Here is a tiny trained network, its code and every weight. The questions are about switching its units off for an input and a class, where a switched-off unit gives its printed mean instead of its output.

import numpy as np


def w(rows, s, z=0):
    codes = np.array(rows[::2]) - 128.0
    scale = np.full(codes.shape[1], s)
    scale[-1] = z or s
    return codes * scale


def f(y):
    return y / 2 * (1 + np.tanh(0.7978845608 * (y + 0.044715 * y**3)))


def log_softmax(a):
    a = a - a.max(-1, keepdims=True)
    return a - np.log(np.exp(a).sum(-1, keepdims=True))


def net(x, mask):
    res = np.array(x, float).reshape(1, 2) / 4 @ E
    y = f(res @ A[0][:, :-1].T + A[0][:, -1])
    res = res + np.where(mask, y, B[0][:, -1]) @ B[0][:, :-1]
    return log_softmax(res[-1] @ U[:, :-1].T + U[:, -1])


A, B = {}, {}
E = w([
[125,234,178,99,142,80],'x0',
[141,98,94,138,252,101],'x1',
],0.012)
A[0] = w([
[130,164,130,133,97,151,89],'N0',
[129,254,143,119,112,125,229],'N1',
[126,156,144,135,164,142,82],'N2',
[120,145,105,131,135,109,236],'N3',
[137,121,126,126,133,131,84],'N4',
[137,127,152,127,109,129,209],'N5',
[129,8,109,127,129,141,47],'N6',
[119,112,132,138,138,143,10],'N7',
[116,129,126,139,139,130,52],'N8',
[134,147,130,122,162,129,185],'N9',
[124,174,133,127,33,125,178],'N10',
[147,113,139,127,113,100,68],'N11',
[135,148,157,133,130,125,219],'N12',
[121,72,99,133,168,127,208],'N13',
[112,106,137,126,110,129,4],'N14',
[107,143,126,123,137,105,13],'N15',
[130,105,114,129,101,150,99],'N16',
],0.026,0.0036)
B[0] = w([
[192,149,154,90,66,179,163],'N0',
[145,239,99,230,209,188,234],'N1',
[175,47,142,151,115,147,147],'N2',
[133,141,89,54,165,19,146],'N3',
[178,142,165,149,115,164,129],'N4',
[35,133,81,134,101,42,152],'N5',
[161,102,36,221,181,166,249],'N6',
[210,156,150,129,124,196,135],'N7',
[191,127,134,115,100,195,127],'N8',
[171,70,153,104,162,112,156],'N9',
[67,133,147,55,1,151,229],'N10',
[172,136,151,138,103,173,125],'N11',
[93,179,85,98,158,25,155],'N12',
[39,180,194,112,236,138,214],'N13',
[193,123,168,112,127,98,137],'N14',
[161,85,95,131,119,162,135],'N15',
[128,59,140,125,119,61,166],'N16',
],0.035,0.022)
U = w([
[76,244,121,134,67,154,249],'0',
[121,113,252,69,160,106,67],'1',
[176,120,148,143,106,160,4],'2',
[108,78,120,173,69,133,74],'3',
[156,169,170,163,50,185,43],'4',
[171,175,64,229,180,118,209],'5',
[107,97,141,90,2,100,87],'6',
],0.0092,0.0029)

Each question gives the input, the list of numbers given to net, and the class t.
The units are the neurons (one row each of A and B). Each row of codes is followed by its name. A weight is (code - 128) times the scale printed after its matrix; where a second scale follows, it is the last column's (A, B and U).
mask holds one flag per neuron, in row order. A switched-off neuron (its flag False) gives its mean, the last column of its row in B, instead of its output. The means were averaged over made-up inputs and are rounded, as every weight is.
A unit's drop is (log p(t) with every unit on - log p(t) with that unit switched off) / (log p(t) with every unit on - log p(t) with every unit switched off).
The circuit of an input: a set's keep is (log p(t) with only the set's units on - log p(t) with every unit switched off) / (log p(t) with every unit on - log p(t) with every unit switched off). Starting from the 12 units with the biggest drops (on a tie, the unit counted first), units are removed one at a time, each time the one whose removal leaves the highest keep (on an exact tie, the one counted first), for as long as the keep stays at least 0.8.
circuit, biggest first: the units of the circuit, biggest drop first
unit that matters most: the unit with the biggest drop
k most important neurons: the k neurons with the biggest drops, biggest first
drop of u: that unit's drop, to one decimal
input [0,6], class 1: 2 most important neurons -> N1, N6
input [-1,-2], class 6: unit that matters most -> N1
input [8,-7], class 0: 2 most important neurons -> N10, N1
input [-1,-7], class 6: circuit, biggest first -> N10, N13
input [0,-1], class 0: 2 most important neurons -> N6, N16
input [-1,-8], class 6: 2 most important neurons -> N10, N13
input [8,-2], class 0: 2 most important neurons -> N10, N6
input [6,-2], class 0: 2 most important neurons -> N6, N10
input [-7,-7], class 6: 2 most important neurons -> N10, N1
input [-3,-2], class 3: drop of N1 -> 1.1
input [6,-4], class 0: drop of N4 -> 0.0
input [1,3], class 1: drop of N6 -> 0.8
